Below is a small trained network, with its code and all its weights. Each question gives an input and a target symbol and asks what happens when units are switched off, that is, made to give their printed mean instead of their output.

import numpy as np


def w(rows, s, z=0):
    codes = np.array(rows[::2]) - 128.0
    scale = np.full(codes.shape[1], s)
    scale[-1] = z or s
    return codes * scale


def f(y):
    return y / 2 * (1 + np.tanh(0.7978845608 * (y + 0.044715 * y**3)))


def softmax(a):
    e = np.exp(a - a.max(-1, keepdims=True))
    return e / e.sum(-1, keepdims=True)


def log_softmax(a):
    a = a - a.max(-1, keepdims=True)
    return a - np.log(np.exp(a).sum(-1, keepdims=True))


def net(x, mask):
    ids = ['αβγζηλστφψω'.index(c) for c in x.split()]
    T = len(ids)
    res = E[ids] + P[:T]
    u = 0
    for l in range(2):
        r = res
        for j in range(2):
            rows = slice(3 * j, 3 * j + 3)
            q, k, v = (r @ M[l][rows].T for M in (Q, K, V))
            z = softmax(np.where(np.tri(T) > 0, q @ k.T / 3**0.5, -1e9)) @ v
            o = O[l][rows]
            res = res + np.where(mask[u + j], z, o[:, -1]) @ o[:, :-1]
        u += 2
        y = f(res @ A[l][:, :-1].T + A[l][:, -1])
        res = res + np.where(mask[u : u + 4], y, B[l][:, -1]) @ B[l][:, :-1]
        u += 4
    return log_softmax(res[-1] @ U[:, :-1].T + U[:, -1])


Q, K, V, O, A, B = {}, {}, {}, {}, {}, {}
E = w([
[136,63,129],'α',
[143,84,124],'β',
[161,99,125],'γ',
[145,101,144],'ζ',
[217,107,57],'η',
[197,69,64],'λ',
[150,149,81],'σ',
[118,112,201],'τ',
[60,174,205],'φ',
[44,248,107],'ψ',
[104,255,13],'ω',
],0.011)
P = w([
[172,113,111],'0',
[28,74,2],'1',
[200,130,155],'2',
[41,100,3],'3',
[221,135,172],'4',
[48,134,42],'5',
[232,143,183],'6',
[55,122,53],'7',
],0.0068)
Q[0] = w([
[61,190,146],'L0H0',
[67,191,2],'L0H0',
[236,113,194],'L0H0',
[76,76,51],'L0H1',
[137,102,121],'L0H1',
[149,96,102],'L0H1',
],0.01)
K[0] = w([
[85,136,116],'L0H0',
[130,253,91],'L0H0',
[186,15,142],'L0H0',
[123,97,92],'L0H1',
[110,96,120],'L0H1',
[72,141,104],'L0H1',
],0.015)
V[0] = w([
[152,2,189],'L0H0',
[195,86,91],'L0H0',
[128,107,65],'L0H0',
[156,124,101],'L0H1',
[132,142,69],'L0H1',
[71,146,87],'L0H1',
],0.01)
O[0] = w([
[112,2,249,2],'L0H0',
[203,135,212,159],'L0H0',
[134,147,116,201],'L0H0',
[149,168,146,161],'L0H1',
[155,125,82,191],'L0H1',
[201,117,91,166],'L0H1',
],0.0051,0.0037)
A[0] = w([
[2,187,98,4],'L0N0',
[109,152,193,173],'L0N1',
[131,183,221,189],'L0N2',
[52,76,133,152],'L0N3',
],0.0085,0.0036)
B[0] = w([
[120,88,239,253],'L0N0',
[69,115,81,146],'L0N1',
[2,165,45,172],'L0N2',
[162,145,91,139],'L0N3',
],0.0087,0.004)
Q[1] = w([
[139,103,109],'L1H0',
[111,185,71],'L1H0',
[148,129,110],'L1H0',
[123,148,251],'L1H1',
[106,106,175],'L1H1',
[166,164,14],'L1H1',
],0.012)
K[1] = w([
[99,72,118],'L1H0',
[68,254,144],'L1H0',
[136,117,123],'L1H0',
[216,23,112],'L1H1',
[132,63,73],'L1H1',
[97,217,163],'L1H1',
],0.0087)
V[1] = w([
[230,2,18],'L1H0',
[149,25,61],'L1H0',
[67,194,215],'L1H0',
[240,216,103],'L1H1',
[185,211,97],'L1H1',
[251,61,114],'L1H1',
],0.0039)
O[1] = w([
[226,136,183,54],'L1H0',
[182,140,255,59],'L1H0',
[65,132,69,127],'L1H0',
[69,155,165,254],'L1H1',
[30,179,171,253],'L1H1',
[134,143,184,88],'L1H1',
],0.0058,0.0008)
A[1] = w([
[143,139,126,149],'L1N0',
[201,186,84,253],'L1N1',
[54,100,254,193],'L1N2',
[176,43,186,99],'L1N3',
],0.011,0.0069)
B[1] = w([
[102,119,161,140],'L1N0',
[80,97,251,255],'L1N1',
[166,57,73,212],'L1N2',
[227,254,22,191],'L1N3',
],0.0088,0.0085)
U = w([
[177,147,42,24],'α',
[161,135,109,125],'β',
[155,116,149,193],'γ',
[147,96,138,197],'ζ',
[160,132,212,130],'η',
[169,202,116,43],'λ',
[112,87,226,93],'σ',
[115,16,138,243],'τ',
[106,151,10,111],'φ',
[106,207,122,165],'ψ',
[119,187,186,2],'ω',
],0.011,0.0035)

Each question gives the input, a string of symbols that net reads in full, and the target symbol t.
The units are the heads (3 rows each of Q, K, V and O) and the neurons (one row each of A and B). Each row of codes is followed by its name. A weight is (code - 128) times the scale printed after its matrix; where a second scale follows, it is the last column's (O, A, B and U).
mask holds one flag per unit, layer by layer, with each layer's heads first. A switched-off unit (its flag False) gives its mean, the last column of its rows in O or B, instead of its output. The means were averaged over made-up inputs and are rounded, as every weight is.
A unit's drop is (log p(t) with every unit on - log p(t) with that unit switched off) / (log p(t) with every unit on - log p(t) with every unit switched off).
most important unit: the unit with the biggest drop
top k neurons: the k neurons with the biggest drops, biggest first
top k neurons in layer l: the k neurons of layer l with the biggest drops, biggest first
heads that matter: for each layer, one digit per head in row order, 1 if its drop is at least 0.15 and else 0, layers parted by /
drop of u: that unit's drop, to one decimal
input α γ λ α β φ τ η, target τ: top 2 neurons : L0N0; L1N3
input λ ψ φ α, target φ: heads that matter : 10 / 10
input α σ λ ω τ σ, target ψ: most important unit : L0H0
input ψ γ φ β σ, target σ: top 2 neurons in layer 1 : L1N3; L1N1
input ζ τ ω β, target ψ: heads that matter : 10 / 01
input α ψ β β, target φ: heads that matter : 10 / 10
input ω φ τ, target τ: top 3 neurons : L1N3; L0N2; L1N2
input ω ψ φ β ω β ω, target ω: heads that matter : 10 / 00
input ζ η η ω, target ψ: top 2 neurons : L1N2; L1N1
input η η ω φ φ τ α, target α: heads that matter : 10 / 10
input α τ φ, target φ: top 4 neurons : L0N2; L1N1; L0N0; L0N1
input β σ η η, target σ: heads that matter : 00 / 00
input γ ζ η η η α σ, target σ: heads that matter : 00 / 00
input β φ η φ λ η, target τ: most important unit : L1N3
input φ α ψ ζ, target φ: heads that matter : 10 / 11
input α η η φ, target τ: drop of L0H0 : 0.1
input φ φ ζ λ, target τ: drop of L0N1 : 0.0
input φ η ζ β η, target η: drop of L1N1 : 0.7
